Below are the code and all the weights of a small trained network. Each question names an input and a target symbol and asks about switching units off, where a switched-off unit gives its printed mean instead of its output.

import numpy as np


def w(rows, s, z=0):
    codes = np.array(rows[::2]) - 128.0
    scale = np.full(codes.shape[1], s)
    scale[-1] = z or s
    return codes * scale


def f(y):
    return np.maximum(y, 0)


def softmax(a):
    e = np.exp(a - a.max(-1, keepdims=True))
    return e / e.sum(-1, keepdims=True)


def log_softmax(a):
    a = a - a.max(-1, keepdims=True)
    return a - np.log(np.exp(a).sum(-1, keepdims=True))


def net(x, mask):
    ids = ['ΓΠΩαβζηφ'.index(c) for c in x.split()]
    T = len(ids)
    res = E[ids] + P[:T]
    u = 0
    for l in range(2):
        q, k, v = (res @ M[l].T for M in (Q, K, V))
        z = softmax(np.where(np.tri(T) > 0, q @ k.T / 2**0.5, -1e9)) @ v
        res = res + np.where(mask[u], z, O[l][:, -1]) @ O[l][:, :-1]
        u += 1
        y = f(res @ A[l][:, :-1].T + A[l][:, -1])
        res = res + np.where(mask[u : u + 12], y, B[l][:, -1]) @ B[l][:, :-1]
        u += 12
    return log_softmax(res[-1] @ U[:, :-1].T + U[:, -1])


Q, K, V, O, A, B = {}, {}, {}, {}, {}, {}
E = w([
[165,146,144,82],'Γ',
[112,181,94,62],'Π',
[76,72,55,156],'Ω',
[105,212,168,138],'α',
[115,132,79,7],'β',
[108,220,106,115],'ζ',
[143,171,201,130],'η',
[179,131,242,138],'φ',
],0.012)
P = w([
[254,220,84,156],'0',
[93,142,217,151],'1',
[115,123,215,111],'2',
[105,151,175,74],'3',
[116,147,159,102],'4',
[101,152,155,94],'5',
[102,151,142,79],'6',
[105,149,149,79],'7',
[116,140,169,101],'8',
],0.0083)
Q[0] = w([
[167,249,210,14],'0.h0',
[97,62,143,182],'0.h0',
],0.012)
K[0] = w([
[247,214,103,123],'0.h0',
[104,76,114,148],'0.h0',
],0.011)
V[0] = w([
[167,145,249,164],'0.h0',
[98,173,91,194],'0.h0',
],0.011)
O[0] = w([
[64,129,32,255,254],'0.h0',
[203,204,179,138,124],'0.h0',
],0.0097,0.0088)
A[0] = w([
[39,59,69,71,130],'0.n0',
[140,220,59,140,126],'0.n1',
[42,156,104,102,170],'0.n2',
[152,175,40,216,114],'0.n3',
[105,48,122,118,206],'0.n4',
[78,107,62,185,42],'0.n5',
[126,121,62,180,117],'0.n6',
[97,220,105,122,149],'0.n7',
[209,53,166,160,152],'0.n8',
[164,76,255,34,253],'0.n9',
[93,85,65,246,99],'0.n10',
[115,89,90,199,135],'0.n11',
],0.0065,0.0047)
B[0] = w([
[181,127,214,245,157],'0.n0',
[158,31,205,151,186],'0.n1',
[164,166,197,240,185],'0.n2',
[36,83,170,156,237],'0.n3',
[102,254,117,222,154],'0.n4',
[106,89,108,78,197],'0.n5',
[54,103,95,131,196],'0.n6',
[195,99,243,185,184],'0.n7',
[145,213,131,143,141],'0.n8',
[12,205,28,70,195],'0.n9',
[77,78,49,101,254],'0.n10',
[2,150,16,69,206],'0.n11',
],0.0044,0.0093)
Q[1] = w([
[223,254,169,31],'1.h0',
[17,252,106,32],'1.h0',
],0.0079)
K[1] = w([
[83,11,31,229],'1.h0',
[254,82,93,147],'1.h0',
],0.0076)
V[1] = w([
[254,213,135,145],'1.h0',
[139,144,202,213],'1.h0',
],0.0076)
O[1] = w([
[160,178,131,89,2],'1.h0',
[167,183,8,132,146],'1.h0',
],0.013,0.0093)
A[1] = w([
[93,99,105,103,60],'1.n0',
[122,167,104,158,139],'1.n1',
[139,138,147,155,254],'1.n2',
[166,255,65,74,129],'1.n3',
[113,40,195,69,119],'1.n4',
[158,134,85,157,207],'1.n5',
[113,58,175,170,65],'1.n6',
[196,127,176,101,129],'1.n7',
[203,135,171,49,113],'1.n8',
[122,100,198,116,126],'1.n9',
[94,93,167,117,151],'1.n10',
[120,121,167,153,102],'1.n11',
],0.0094,0.0046)
B[1] = w([
[190,127,204,168,186],'1.n0',
[178,130,95,124,202],'1.n1',
[103,109,2,31,182],'1.n2',
[182,81,199,161,209],'1.n3',
[195,116,107,67,168],'1.n4',
[128,194,110,85,201],'1.n5',
[226,100,131,119,249],'1.n6',
[7,119,144,129,150],'1.n7',
[26,130,203,152,168],'1.n8',
[121,101,131,53,160],'1.n9',
[202,109,103,97,203],'1.n10',
[135,128,134,121,161],'1.n11',
],0.0084,0.011)
U = w([
[146,161,129,131,206],'Γ',
[23,163,236,212,67],'Π',
[120,146,152,141,53],'Ω',
[254,146,119,132,27],'α',
[142,96,136,74,102],'β',
[181,138,225,191,57],'ζ',
[64,203,45,103,250],'η',
[173,21,166,172,139],'φ',
],0.0055,0.0027)

Each question gives the input, a string of symbols that net reads in full, and the target symbol t.
The units are the heads (2 rows each of Q, K, V and O) and the neurons (one row each of A and B). Each row of codes is followed by its name. A weight is (code - 128) times the scale printed after its matrix; where a second scale follows, it is the last column's (O, A, B and U).
mask holds one flag per unit, layer by layer, with each layer's heads first. A switched-off unit (its flag False) gives its mean, the last column of its rows in O or B, instead of its output. The means were averaged over made-up inputs and are rounded, as every weight is.
A unit's drop is (log p(t) with every unit on - log p(t) with that unit switched off) / (log p(t) with every unit on - log p(t) with every unit switched off).
The circuit of an input: a set's keep is (log p(t) with only the set's units on - log p(t) with every unit switched off) / (log p(t) with every unit on - log p(t) with every unit switched off). Starting from the 12 units with the biggest drops (on a tie, the unit counted first), units are removed one at a time, each time the one whose removal leaves the highest keep (on an exact tie, the one counted first), for as long as the keep stays at least 0.8.
circuit, biggest first: the units of the circuit, biggest drop first
most important unit: the unit with the biggest drop
k most important neurons: the k neurons with the biggest drops, biggest first
top k neurons in layer l: the k neurons of layer l with the biggest drops, biggest first
drop of u: that unit's drop, to one decimal
input Π φ Γ Π α φ φ, target Π: 2 most important neurons	1.n8, 0.n10
input α Γ β β, target α: circuit, biggest first	0.h0, 1.h0, 1.n3, 0.n10
input φ η η η, target φ: top 2 neurons in layer 1	1.n6, 1.n0
input β η Π β φ α Γ β, target β: circuit, biggest first	0.h0, 1.h0, 1.n4
input Ω φ φ η, target Π: 3 most important neurons	0.n10, 1.n6, 0.n3
input β β φ φ, target β: circuit, biggest first	0.h0, 1.h0, 1.n4, 0.n9
input Ω φ Π, target Π: top 2 neurons in layer 1	1.n8, 1.n6
input β ζ φ φ φ Γ, target β: 2 most important neurons	0.n9, 1.n4
input η Γ φ φ β Π φ φ α, target η: circuit, biggest first	1.h0, 1.n3, 1.n6
input ζ Γ η η β φ Π β φ, target ζ: 4 most important neurons	1.n3, 0.n9, 0.n1, 0.n7
input ζ η φ β β Γ, target ζ: 2 most important neurons	1.n3, 0.n9
input Π α β, target Π: 2 most important neurons	1.n8, 0.n10
input ζ α α φ, target ζ: most important unit	1.n3
input φ φ η φ φ η η Π, target φ: 2 most important neurons	0.n10, 1.n6
input φ η φ β ζ ζ φ η, target φ: 3 most important neurons	0.n10, 1.n6, 0.n11
input η η φ φ η φ Ω φ Γ, target η: most important unit	1.h0
input φ η α, target φ: 3 most important neurons	0.n10, 1.n6, 0.n11
input α η η φ η, target α: 3 most important neurons	1.n3, 0.n10, 0.n11
input ζ φ α φ η φ φ α, target ζ: 3 most important neurons	1.n3, 1.n8, 0.n10
input β Γ α, target β: 3 most important neurons	1.n4, 0.n9, 1.n9
input φ β β, target φ: 2 most important neurons	0.n10, 1.n6
input ζ β β η, target ζ: 2 most important neurons	1.n3, 0.n9
input Ω Γ β Γ, target Π: top 3 neurons in layer 0	0.n10, 0.n3, 0.n11
input Π φ β φ φ η ζ η, target Π: drop of 1.n10	0.1
input β φ Π η ζ, target β: drop of 0.n9	0.4
input α η η Γ ζ η β α φ, target α: drop of 0.h0	1.0
input φ φ φ φ η ζ Γ, target φ: drop of 0.h0	2.4
